Below are the code and all the weights of a small trained network. Each question names an input and a class and asks about switching units off, where a switched-off unit gives its printed mean instead of its output.

import numpy as np


def w(rows, s, z=0):
    codes = np.array(rows[::2]) - 128.0
    scale = np.full(codes.shape[1], s)
    scale[-1] = z or s
    return codes * scale


def f(y):
    return np.maximum(y, 0)


def log_softmax(a):
    a = a - a.max(-1, keepdims=True)
    return a - np.log(np.exp(a).sum(-1, keepdims=True))


def net(x, mask):
    res = np.array(x, float).reshape(1, 4) / 4 @ E
    y = f(res @ A[0][:, :-1].T + A[0][:, -1])
    res = res + np.where(mask, y, B[0][:, -1]) @ B[0][:, :-1]
    return log_softmax(res[-1] @ U[:, :-1].T + U[:, -1])


A, B = {}, {}
E = w([
[107,111,124,119,57,134,228],'x0',
[179,97,11,99,159,70,156],'x1',
[175,5,182,78,93,89,103],'x2',
[73,62,112,88,134,224,133],'x3',
],0.012)
A[0] = w([
[142,140,111,187,40,159,200,87],'N1',
[215,186,144,173,131,25,153,93],'N2',
[116,106,63,124,195,86,46,87],'N3',
[197,88,127,85,109,98,95,86],'N4',
[87,19,164,139,154,76,93,87],'N5',
[144,118,58,93,60,102,244,186],'N6',
[83,73,74,71,190,145,146,169],'N7',
[140,162,116,109,177,133,30,54],'N8',
[121,205,28,120,221,236,184,249],'N9',
[69,145,254,137,133,154,122,128],'N10',
[203,57,174,81,136,166,128,140],'N11',
[154,101,145,65,103,152,127,86],'N12',
],0.01,0.0019)
B[0] = w([
[168,125,116,75,71,137,59,193],'N1',
[111,104,255,71,188,192,186,216],'N2',
[52,121,95,72,141,88,86,188],'N3',
[139,187,189,172,120,122,121,180],'N4',
[146,170,134,159,93,163,91,182],'N5',
[74,131,124,92,95,74,98,224],'N6',
[80,77,192,149,210,163,156,193],'N7',
[85,207,96,76,7,150,84,177],'N8',
[151,170,205,164,99,100,165,254],'N9',
[75,82,107,111,206,44,107,206],'N10',
[154,188,145,137,122,78,185,187],'N11',
[182,215,181,140,129,139,96,161],'N12',
],0.0096,0.015)
U = w([
[83,135,93,44,26,92,77,143],'0',
[75,90,127,115,189,7,145,167],'1',
[115,88,193,120,193,171,177,189],'2',
[173,183,159,205,81,124,153,60],'3',
[129,116,95,76,135,120,140,222],'4',
[185,54,69,164,164,177,150,21],'5',
[143,85,47,180,127,141,136,3],'6',
],0.011,0.0034)

Each question gives the input, the list of numbers given to net, and the class t.
The units are the neurons (one row each of A and B). Each row of codes is followed by its name. A weight is (code - 128) times the scale printed after its matrix; where a second scale follows, it is the last column's (A, B and U).
mask holds one flag per neuron, in row order. A switched-off neuron (its flag False) gives its mean, the last column of its row in B, instead of its output. The means were averaged over made-up inputs and are rounded, as every weight is.
A unit's drop is (log p(t) with every unit on - log p(t) with that unit switched off) / (log p(t) with every unit on - log p(t) with every unit switched off).
The circuit of an input: a set's keep is (log p(t) with only the set's units on - log p(t) with every unit switched off) / (log p(t) with every unit on - log p(t) with every unit switched off). Starting from all 12 units, units are removed one at a time, each time the one whose removal leaves the highest keep (on an exact tie, the one counted first), for as long as the keep stays at least 0.8.
circuit, biggest first: the units of the circuit, biggest drop first
most important unit: the unit with the biggest drop
top k neurons: the k neurons with the biggest drops, biggest first
drop when u is switched off: that unit's drop, to one decimal
input [8,7,7,-4], class 0: top 3 neurons => (N6, N10, N9)
input [-4,-4,7,-4], class 3: circuit, biggest first => (N5, N4)
input [-5,-2,-7,5], class 3: most important unit => N9
input [4,-1,5,-3], class 3: circuit, biggest first => (N3, N10)
input [-4,-7,0,-8], class 2: top 4 neurons => (N2, N6, N3, N11)
input [-8,5,-6,0], class 0: top 2 neurons => (N8, N3)
input [2,5,2,-7], class 2: top 2 neurons => (N2, N10)
input [2,4,-5,0], class 3: top 4 neurons => (N9, N10, N3, N2)
input [4,4,3,-6], class 2: top 4 neurons => (N2, N10, N3, N8)
input [-6,-7,1,2], class 1: top 3 neurons => (N10, N1, N6)
input [-5,-1,-1,-8], class 2: top 2 neurons => (N2, N6)
input [-8,6,-8,-2], class 0: top 2 neurons => (N8, N3)
input [3,6,8,-4], class 3: circuit, biggest first => (N4, N10)
input [-4,-1,-7,5], class 3: top 2 neurons => (N9, N2)
input [0,-6,5,4], class 1: top 2 neurons => (N10, N2)
input [-6,2,7,-6], class 3: most important unit => N4
input [-5,-1,5,-6], class 2: drop when N6 is switched off => 0.4
input [-1,-8,-1,3], class 1: drop when N10 is switched off => 0.7
input [-8,-4,7,8], class 0: drop when N8 is switched off => 1.6
input [6,1,-3,0], class 0: most important unit => N6
